Here is a tiny trained network, its code and every weight. The questions are about switching its units off for an input and a target symbol, where a switched-off unit gives its printed mean instead of its output.

import numpy as np


def w(rows, s, z=0):
    codes = np.array(rows[::2]) - 128.0
    scale = np.full(codes.shape[1], s)
    scale[-1] = z or s
    return codes * scale


def f(y):
    return y / 2 * (1 + np.tanh(0.7978845608 * (y + 0.044715 * y**3)))


def softmax(a):
    e = np.exp(a - a.max(-1, keepdims=True))
    return e / e.sum(-1, keepdims=True)


def log_softmax(a):
    a = a - a.max(-1, keepdims=True)
    return a - np.log(np.exp(a).sum(-1, keepdims=True))


def net(x, mask):
    ids = ['αβγδεζηθλμξπψ'.index(c) for c in x.split()]
    T = len(ids)
    res = E[ids] + P[:T]
    u = 0
    for l in range(2):
        q, k, v = (res @ M[l].T for M in (Q, K, V))
        z = softmax(np.where(np.tri(T) > 0, q @ k.T / 3**0.5, -1e9)) @ v
        res = res + np.where(mask[u], z, O[l][:, -1]) @ O[l][:, :-1]
        u += 1
        y = f(res @ A[l][:, :-1].T + A[l][:, -1])
        res = res + np.where(mask[u : u + 8], y, B[l][:, -1]) @ B[l][:, :-1]
        u += 8
    return log_softmax(res[-1] @ U[:, :-1].T + U[:, -1])


Q, K, V, O, A, B = {}, {}, {}, {}, {}, {}
E = w([
[192,63,152],'α',
[84,193,200],'β',
[118,138,162],'γ',
[116,154,159],'δ',
[123,146,161],'ε',
[129,161,193],'ζ',
[250,40,146],'η',
[138,142,129],'θ',
[76,138,84],'λ',
[119,190,168],'μ',
[71,78,153],'ξ',
[190,84,89],'π',
[80,64,197],'ψ',
],0.014)
P = w([
[145,161,128],'0',
[50,219,200],'1',
[121,192,47],'2',
[79,136,182],'3',
[123,164,1],'4',
[39,141,227],'5',
[144,183,9],'6',
[80,37,155],'7',
],0.0057)
Q[0] = w([
[153,124,148],'0.h1',
[113,110,119],'0.h1',
[128,251,114],'0.h1',
],0.013)
K[0] = w([
[239,207,81],'0.h1',
[1,169,241],'0.h1',
[86,58,67],'0.h1',
],0.0049)
V[0] = w([
[223,177,1],'0.h1',
[141,252,166],'0.h1',
[92,135,56],'0.h1',
],0.0072)
O[0] = w([
[206,117,18,31],'0.h1',
[130,253,131,253],'0.h1',
[144,110,45,87],'0.h1',
],0.0053,0.0035)
A[0] = w([
[92,160,199,44],'0.n1',
[154,151,80,106],'0.n2',
[190,229,178,135],'0.n3',
[144,107,180,125],'0.n4',
[48,104,28,110],'0.n5',
[182,82,254,251],'0.n6',
[151,151,49,111],'0.n7',
[76,46,226,102],'0.n8',
],0.0081,0.0029)
B[0] = w([
[133,156,58,207],'0.n1',
[150,79,165,116],'0.n2',
[122,212,55,245],'0.n3',
[110,111,197,149],'0.n4',
[48,59,115,126],'0.n5',
[90,222,255,253],'0.n6',
[227,71,70,119],'0.n7',
[150,164,144,193],'0.n8',
],0.0043,0.005)
Q[1] = w([
[206,172,228],'1.h1',
[221,2,160],'1.h1',
[111,249,222],'1.h1',
],0.0058)
K[1] = w([
[143,116,179],'1.h1',
[182,154,141],'1.h1',
[56,2,109],'1.h1',
],0.0093)
V[1] = w([
[2,63,187],'1.h1',
[208,150,94],'1.h1',
[218,137,221],'1.h1',
],0.0075)
O[1] = w([
[17,86,183,238],'1.h1',
[133,51,200,4],'1.h1',
[254,126,208,194],'1.h1',
],0.0082,0.0022)
A[1] = w([
[246,100,38,200],'1.n1',
[133,201,112,19],'1.n2',
[89,146,166,30],'1.n3',
[153,98,119,201],'1.n4',
[77,155,103,190],'1.n5',
[194,127,86,179],'1.n6',
[155,23,132,253],'1.n7',
[132,174,56,102],'1.n8',
],0.012,0.0031)
B[1] = w([
[78,142,106,175],'1.n1',
[153,73,91,230],'1.n2',
[154,127,113,233],'1.n3',
[105,126,143,122],'1.n4',
[146,2,147,254],'1.n5',
[103,136,76,153],'1.n6',
[112,142,156,137],'1.n7',
[194,125,97,173],'1.n8',
],0.01,0.0062)
U = w([
[152,168,176,196],'α',
[184,2,87,151],'β',
[136,89,125,51],'γ',
[51,176,46,133],'δ',
[154,73,136,22],'ε',
[151,159,148,106],'ζ',
[200,71,215,28],'η',
[226,69,57,248],'θ',
[53,35,120,252],'λ',
[199,69,125,84],'μ',
[36,76,185,112],'ξ',
[66,192,66,105],'π',
[63,137,178,50],'ψ',
],0.0078,0.0047)

Each question gives the input, a string of symbols that net reads in full, and the target symbol t.
The units are the heads (3 rows each of Q, K, V and O) and the neurons (one row each of A and B). Each row of codes is followed by its name. A weight is (code - 128) times the scale printed after its matrix; where a second scale follows, it is the last column's (O, A, B and U).
mask holds one flag per unit, layer by layer, with each layer's heads first. A switched-off unit (its flag False) gives its mean, the last column of its rows in O or B, instead of its output. The means were averaged over made-up inputs and are rounded, as every weight is.
A unit's drop is (log p(t) with every unit on - log p(t) with that unit switched off) / (log p(t) with every unit on - log p(t) with every unit switched off).
The circuit of an input: a set's keep is (log p(t) with only the set's units on - log p(t) with every unit switched off) / (log p(t) with every unit on - log p(t) with every unit switched off). Starting from the 12 units with the biggest drops (on a tie, the unit counted first), units are removed one at a time, each time the one whose removal leaves the highest keep (on an exact tie, the one counted first), for as long as the keep stays at least 0.8.
circuit, biggest first: the units of the circuit, biggest drop first
unit that matters most: the unit with the biggest drop
top k neurons: the k neurons with the biggest drops, biggest first
top k neurons in layer l: the k neurons of layer l with the biggest drops, biggest first
drop of u: that unit's drop, to one decimal
input ξ ε λ μ, target λ: circuit, biggest first => (1.h1; 1.n5; 0.h1)
input θ ζ μ, target θ: top 2 neurons => (1.n8; 1.n2)
input μ μ ζ, target θ: top neuron in layer 1 => (1.n2)
input ζ ξ β, target λ: top 2 neurons => (1.n5; 1.n2)
input ξ λ γ, target λ: circuit, biggest first => (1.h1; 1.n5; 0.h1)
input γ δ ζ ε λ ζ, target λ: top 2 neurons => (1.n5; 0.n5)
input π θ θ, target δ: top 3 neurons in layer 1 => (1.n1; 1.n5; 1.n6)
input β μ δ, target θ: top 4 neurons => (1.n8; 0.n3; 1.n2; 0.n6)
input λ ζ λ, target β: top 3 neurons => (1.n5; 1.n8; 0.n5)
input ψ ζ ξ ε β, target λ: top 2 neurons => (1.n5; 0.n6)
input μ ζ ζ, target θ: top 3 neurons => (0.n3; 1.n2; 1.n8)
input ψ ζ ξ, target ξ: top 2 neurons in layer 1 => (1.n2; 1.n8)
input μ λ ξ λ, target λ: top 2 neurons => (1.n5; 0.n5)
input μ ζ β γ μ, target θ: unit that matters most => 1.n8
input ζ ζ ζ γ μ θ β, target θ: top 2 neurons in layer 1 => (1.n2; 1.n8)
input ζ β ζ ζ η α, target α: drop of 0.h1 => 0.1
input μ ψ δ β ξ λ ζ, target λ: drop of 0.n8 => 0.0
input η μ π, target δ: drop of 0.n8 => 0.0
